Every row comes from one small tree of marks. The marks that hang from a mark follow it in brackets, in alphabetical order. Every link used is in the known rows. Which tree was each row made from?
In the rows, 128 means zero.
Known rows
mulu[zuzi[bosos[mitiv] tezor]]: [168 143  87 124  16 159 134 121 136 125 126 101 115 175 131 140 147 151
 103  64 197 110 119 172 172]
bosos[mitiv[zuzi] mulu]: [121 131 104 149  66 150 125 138 123 130 134 114 121 181 108 149 133 130
 109 130 134 139 112 137 164]
zuzi[bosos mitiv]: [177 130  95 115  87 164 143 126 133 127 134  97 170 164 110 130 149 145
  95  73 177 101 121 155 176]
mulu[zuzi[mitiv[bosos nades[vakerug]] tezor]]: [184 136 106 134  40 161 126 112 150 142 113 125 138 155 126 129 147 131
 142  81 124 102 108 151 128]
nades[vakerug]: [143 138 105 126  65 162 132 113 157 132 120 106 141 144 118 122 136 119
 108 122 102 128 114 149 143]
bosos[mitiv[nades[lunog] tezor zuzi] mulu]: [122 123 106 156 118 159 121 165 115 137 124 110 105 148 132 148 130 107
 152 114 133 151 104 134 145]
mitiv[bosos[mulu] zuzi]: [141 115 100 144  57 140 115 134 133 123 125 126 130 187 117 145 150 111
 137 110 100 133 115 114 190]
zuzi[bosos mitiv[nades[vakerug vulirik] tezor]]: [179 116 100 120 156 179 147 142 126 147 120  82 153 116 134 118 129 117
 137  72 169 125 106 160 116]
mulu[zuzi[bosos mitiv[nades[vakerug]] tezor]]: [195 144  94 131  49 177 134 107 142 140 119 107 146 144 126 123 144 148
 139  38 175  98 116 152 129]
mulu[zuzi[bosos mitiv[nades[lunog]] tezor]]: [194 132  94 127  43 173 128 138 139 128 119 108 144 139 131 119 150 144
 146  34 189  86 114 158 154]
vulirik[bosos[mitiv[zuzi] mulu] kekal nades[lunog]]: [123 115  97 153 204 122 115 138 130 142 114 105 127 133 118 155 110 123
 118 137 113 137 108 117 161]
bosos[mitiv[nades[vulirik[kekal]] zuzi[tezor]] mulu]: [136 108 103 152 195 140 127 149 123 143 119 117 108 126 117 155 116 127
 155  51 148 139 117 141 135]
nades[vulirik[bosos[mitiv[tezor] mulu]]]: [129 106 102 124 147 138 119 152 117 131 126  91 124 163 140 139 133 122
  91 182 174 141 107 139 139]
bosos[mitiv[nades[vulirik[kekal[lunog]]] zuzi] mulu]: [119 105 104 163 180 124 130 157 127 146 113 103 115 113 106 161 125 115
 154  85 125 159 121 137 137]
mitiv[zuzi]: [139 131 107 141  59 161 132 126 150 122 128 113 137 155 109 140 151 115
 127 103 104 128 120 146 163]
vulirik[bosos[mitiv[tezor]] kekal[lunog] nades[vakerug]]: [133 125  99 133 246 124 131 108 149 158 105  79 128 104 140 171 113 106
  97 143  89 158 112 139 119]
nades[lunog vulirik]: [150 112 105 115  79 158 130 165 149 121 113  94 132 122 126 105 133 110
 123 113 126 116 105 167 154]
vulirik[bosos[mitiv mulu[zuzi]] kekal]: [130 127  97 149  88 101 112 115 137 130 107 107 133 168 122 144 145 158
  81 159 200 132 121 127 164]
vakerug[nades[vulirik]]: [167 120 108 115 105 153 135 145 152 132 121 107 149 100 119 133 134 111
  96  82 157 121 111 156 143]
mulu[zuzi[bosos[mitiv]]]: [156 143  89 132   4 150 137 122 137 125 123  97 126 173 122 135 150 150
  88 100 206 122 121 169 181]
mitiv[bosos[mulu] nades tezor zuzi]: [142 109 104 150 110 154 116 138 124 133 123 130 123 164 132 159 147  98
 165  92 115 154 116 104 170]
bosos[mitiv[nades[vakerug]] mulu[zuzi[tezor]]]: [141 145 100 148  41 159 119 117 138 143 118 126 104 154 127 136 126 143
 127 109 161 131 112 137 122]
nades[vakerug vulirik[bosos[mulu]]]: [137 111 100 127 112 139 114 131 140 134 119  99 139 145 125 109 134 117
 115 172 122 130 107 120 129]
vakerug[nades[lunog vulirik[bosos]]]: [168 111 108 118 120 144 121 153 152 130 115  96 142  99 132 118 147 100
 109 118 130 111 102 149 142]
vulirik[bosos nades[vakerug]]: [143 131 102 126 149 159 124  91 164 143 117 106 150 126 123 135 124 116
 104 152  91 130 116 130 138]
zuzi[bosos[mitiv[nades[lunog vakerug]]] tezor]: [164 138  90 128 104 176 137 125 129 146 128  98 103 133 133 126 129 119
 151  49 112 125 109 166 141]

Write each row's tree
[134 115 102 134 184 110 133 128 144 150 103  73 125 113 122 139 133 112
 106 149  91 143 111 164 118]
nades[vakerug vulirik[bosos[mitiv] kekal[lunog]]]
[151 129  95 130 121 168 144 127 121 139 135  98 124 147 136 156 141 123
 120  76 185 150 126 160 163]
zuzi[bosos[mitiv[nades tezor]]]
[127 126  98 128 175 150 117 135 127 147 115  93 120 138 148 134 103 110
 101 181 115 144  92 121 127]
vulirik[bosos[mitiv[tezor] mulu] nades[lunog vakerug]]
[161 125  95 139  18 148 108 135 144 133 104 130 107 150 142 115 138 115
 169  82 107 120 103 118 146]
mitiv[bosos[mulu[zuzi[tezor]]] nades[lunog vakerug]]
[120 126 107 157 120 161 125 144 118 138 133 117 113 160 123 166 132 116
 137 115 146 158 114 130 145]
bosos[mitiv[nades tezor zuzi] mulu]
[168 135  89 114  93 162 138 120 127 130 139 102 120 171 128 147 141 138
 106  56 158 117 121 169 177]
zuzi[bosos[mitiv] tezor]
[151 116 106 134  82 153 130 134 138 125 118 110 126 174 134 153 155  95
 138 102  86 139 109 143 171]
mitiv[bosos tezor zuzi]
[168 137  98 130 103 155 107 107 149 142 112 117 157 153 127 130 118 149
 102 140 154  94 104 110 116]
vulirik[bosos[mulu[zuzi[mitiv tezor]]] nades[vakerug]]
[118 124  99 157 182 109 119 108 138 155 110 104 124 123 117 158 135 123
 128 139 107 157 126 114 128]
vulirik[bosos[mitiv[nades[vakerug]] mulu] kekal[lunog]]
[165 124  82 115  86 157 121 123 130 120 135 115 133 172 130 134 138 135
 123  41 160 112 127 119 187]
zuzi[bosos[mulu] tezor]
[170 105 105 122 181 117 124 151 153 134 104  94 147  76 132 126 143 108
 108  86 138 115 108 145 141]
vakerug[nades[lunog vulirik[bosos kekal]]]
[176 125 106 123  30 146 130 138 140 124 112 106 154 178 136 137 158 132
  96 121 174 110 106 152 162]
mulu[zuzi[mitiv[bosos tezor]]]
[176 124 111 135  54 154 130 135 141 133 112 118 152 158 134 144 158 128
 124 102 178 120 113 148 154]
mulu[zuzi[mitiv[bosos nades tezor]]]
[146 124  99 145  37 143 116 124 140 137 105 124 121 155 145 132 142 116
 145 115 148 150 107 111 145]
mitiv[bosos[mulu[zuzi]] nades[vakerug] tezor]
[153 101 109 141 119 166 129 163 134 143 107  95 105 119 143 117 135  70
 189  89  54 148  87 152 123]
mitiv[bosos nades[lunog vakerug vulirik] tezor zuzi]
[158 106 103 121 130 133 109 162 139 129 119 104 142 111 132 116 141 106
 107 129 148 115 104 120 148]
vakerug[nades[lunog vulirik[bosos[mulu]]]]
[152 138 107 145  66 158 122 130 136 139 114 113 151 147 132 126 132 139
 121 129 189 126 105 120 113]
bosos[mulu[zuzi[mitiv[nades[vakerug] tezor]]]]
[132 120 113 152 121 167 140 146 134 141 127 106 117 129 106 145 134 114
 142 109 131 142 113 172 135]
bosos[mitiv[nades[vulirik] zuzi]]
[164 122  93 132 114 162 129 129 122 135 137 117 167 155 108 135 141 146
 124  68 200 115 129 119 173]
zuzi[bosos[mulu] mitiv[nades]]
[155 136 104 134  17 147 119 138 141 119 119 117 164 175 113 124 142 159
  86 134 205 101 113 128 157]
bosos[mulu[zuzi[mitiv]]]
[147 129 101 124 138 161 121 116 161 141 110  99 139 114 131 120 121 108
 117 155  74 122 105 134 138]
vulirik[bosos nades[lunog vakerug]]
